Here is a tiny trained network, its code and every weight. The questions are about switching its units off for an input and a target symbol, where a switched-off unit gives its printed mean instead of its output.

import numpy as np


def w(rows, s, z=0):
    codes = np.array(rows[::2]) - 128.0
    scale = np.full(codes.shape[1], s)
    scale[-1] = z or s
    return codes * scale


def f(y):
    return y / 2 * (1 + np.tanh(0.7978845608 * (y + 0.044715 * y**3)))


def softmax(a):
    e = np.exp(a - a.max(-1, keepdims=True))
    return e / e.sum(-1, keepdims=True)


def log_softmax(a):
    a = a - a.max(-1, keepdims=True)
    return a - np.log(np.exp(a).sum(-1, keepdims=True))


def net(x, mask):
    ids = ['αδεζλμπφ'.index(c) for c in x.split()]
    T = len(ids)
    res = E[ids] + P[:T]
    r = res
    for j in range(3):
        rows = slice(3 * j, 3 * j + 3)
        q, k, v = (r @ M[0][rows].T for M in (Q, K, V))
        z = softmax(np.where(np.tri(T) > 0, q @ k.T / 3**0.5, -1e9)) @ v
        o = O[0][rows]
        res = res + np.where(mask[j], z, o[:, -1]) @ o[:, :-1]
    y = f(res @ A[0][:, :-1].T + A[0][:, -1])
    res = res + np.where(mask[3:11], y, B[0][:, -1]) @ B[0][:, :-1]
    return log_softmax(res[-1] @ U[:, :-1].T + U[:, -1])


Q, K, V, O, A, B = {}, {}, {}, {}, {}, {}
E = w([
[137,200,61,232,82],'α',
[115,108,232,71,111],'δ',
[125,181,64,143,251],'ε',
[189,169,56,53,151],'ζ',
[135,134,73,51,153],'λ',
[150,218,80,31,134],'μ',
[235,254,129,113,34],'π',
[169,117,167,229,31],'φ',
],0.017)
P = w([
[253,218,228,184,231],'0',
[65,107,107,107,63],'1',
[55,106,103,99,61],'2',
[36,82,104,99,53],'3',
[71,134,97,94,71],'4',
[82,143,96,81,74],'5',
[90,138,92,94,70],'6',
],0.0056)
Q[0] = w([
[19,122,217,181,198],'head 0',
[150,126,101,254,26],'head 0',
[116,112,22,52,226],'head 0',
[90,147,42,12,110],'head 1',
[103,111,187,158,171],'head 1',
[69,169,168,172,174],'head 1',
[16,101,174,161,197],'head 2',
[137,181,27,56,119],'head 2',
[8,111,78,77,181],'head 2',
],0.0088)
K[0] = w([
[20,73,113,91,134],'head 0',
[77,117,122,245,114],'head 0',
[117,172,114,207,212],'head 0',
[225,109,165,139,220],'head 1',
[19,91,135,38,95],'head 1',
[32,124,63,159,136],'head 1',
[57,78,105,80,129],'head 2',
[201,154,85,130,168],'head 2',
[126,138,80,85,165],'head 2',
],0.011)
V[0] = w([
[171,185,147,255,184],'head 0',
[165,115,161,69,87],'head 0',
[52,188,227,131,212],'head 0',
[103,183,67,100,95],'head 1',
[190,114,101,198,87],'head 1',
[238,43,74,86,179],'head 1',
[179,176,180,163,99],'head 2',
[118,121,171,112,168],'head 2',
[160,47,116,192,31],'head 2',
],0.0096)
O[0] = w([
[60,168,126,86,76,255],'head 0',
[164,2,102,143,161,124],'head 0',
[154,92,75,85,138,76],'head 0',
[120,51,175,47,112,166],'head 1',
[123,84,118,177,54,219],'head 1',
[224,138,122,157,69,73],'head 1',
[107,21,114,102,102,243],'head 2',
[126,93,147,124,47,83],'head 2',
[106,133,170,153,119,171],'head 2',
],0.0087,0.0086)
A[0] = w([
[150,145,142,47,254,240],'neuron 0',
[207,228,145,47,19,250],'neuron 1',
[74,192,210,178,190,173],'neuron 2',
[108,10,145,28,134,115],'neuron 3',
[144,214,70,163,138,251],'neuron 4',
[147,114,152,174,73,89],'neuron 5',
[183,49,194,199,87,63],'neuron 6',
[86,160,94,27,183,51],'neuron 7',
],0.0086,0.0035)
B[0] = w([
[174,106,68,179,254,201],'neuron 0',
[156,57,165,92,151,245],'neuron 1',
[177,146,113,103,103,166],'neuron 2',
[239,241,124,210,123,199],'neuron 3',
[91,44,20,120,112,187],'neuron 4',
[125,110,238,23,153,201],'neuron 5',
[66,213,116,117,160,224],'neuron 6',
[91,234,186,105,159,203],'neuron 7',
],0.0078,0.011)
U = w([
[90,237,185,115,135,120],'α',
[76,110,1,163,47,205],'δ',
[58,141,84,141,207,113],'ε',
[132,74,113,124,154,206],'ζ',
[133,157,107,64,108,4],'λ',
[172,196,160,159,170,148],'μ',
[152,217,73,150,72,92],'π',
[197,51,156,98,63,137],'φ',
],0.0083,0.0048)

Each question gives the input, a string of symbols that net reads in full, and the target symbol t.
The units are the heads (3 rows each of Q, K, V and O) and the neurons (one row each of A and B). Each row of codes is followed by its name. A weight is (code - 128) times the scale printed after its matrix; where a second scale follows, it is the last column's (O, A, B and U).
mask holds one flag per unit, heads first, then neurons. A switched-off unit (its flag False) gives its mean, the last column of its rows in O or B, instead of its output. The means were averaged over made-up inputs and are rounded, as every weight is.
A unit's drop is (log p(t) with every unit on - log p(t) with that unit switched off) / (log p(t) with every unit on - log p(t) with every unit switched off).
The circuit of an input: a set's keep is (log p(t) with only the set's units on - log p(t) with every unit switched off) / (log p(t) with every unit on - log p(t) with every unit switched off). Starting from all 11 units, units are removed one at a time, each time the one whose removal leaves the highest keep (on an exact tie, the one counted first), for as long as the keep stays at least 0.8.
circuit, biggest first: the units of the circuit, biggest drop first
most important unit: the unit with the biggest drop
k most important neurons: the k neurons with the biggest drops, biggest first
heads that matter: for each layer, one digit per head in row order, 1 if its drop is at least 0.15 and else 0, layers parted by /
drop when u is switched off: that unit's drop, to one decimal
input α φ λ, target α: circuit, biggest first : [head 0; neuron 7]
input μ λ π α λ, target μ: circuit, biggest first : [neuron 3; head 1; head 0]
input ε μ φ, target α: circuit, biggest first : [neuron 6; head 2; neuron 5]
input μ φ φ π δ, target μ: most important unit : neuron 3
input δ δ ζ, target ε: circuit, biggest first : [head 1; neuron 0; head 2; neuron 4]
input ε α α μ μ, target λ: 2 most important neurons : [neuron 1; neuron 7]
input δ ε ε ε φ φ λ, target ε: circuit, biggest first : [head 1; neuron 4; neuron 0; head 2]
input α φ φ μ, target α: circuit, biggest first : [neuron 7; head 0]
input μ ε ζ ε π π ζ, target μ: heads that matter : 010
input δ μ φ μ α α λ, target ε: circuit, biggest first : [head 1; neuron 0; head 2; neuron 4]
input α φ δ α ζ, target α: heads that matter : 100
input δ π φ φ ζ, target ε: heads that matter : 010
input λ φ ε φ ζ, target ζ: 2 most important neurons : [neuron 1; neuron 0]
input λ ζ μ ζ, target ζ: 2 most important neurons : [neuron 0; neuron 1]
input λ δ μ, target ζ: heads that matter : 111
input ε α π φ λ, target λ: 3 most important neurons : [neuron 1; neuron 7; neuron 4]
input ζ δ ε λ λ, target φ: 2 most important neurons : [neuron 1; neuron 6]
input ε φ ε ζ α ζ, target λ: drop when neuron 1 is switched off : 0.6
input α ζ φ φ φ ε ζ, target α: drop when neuron 7 is switched off : 0.8
input μ δ ε α φ π ζ, target μ: drop when neuron 7 is switched off : 0.1
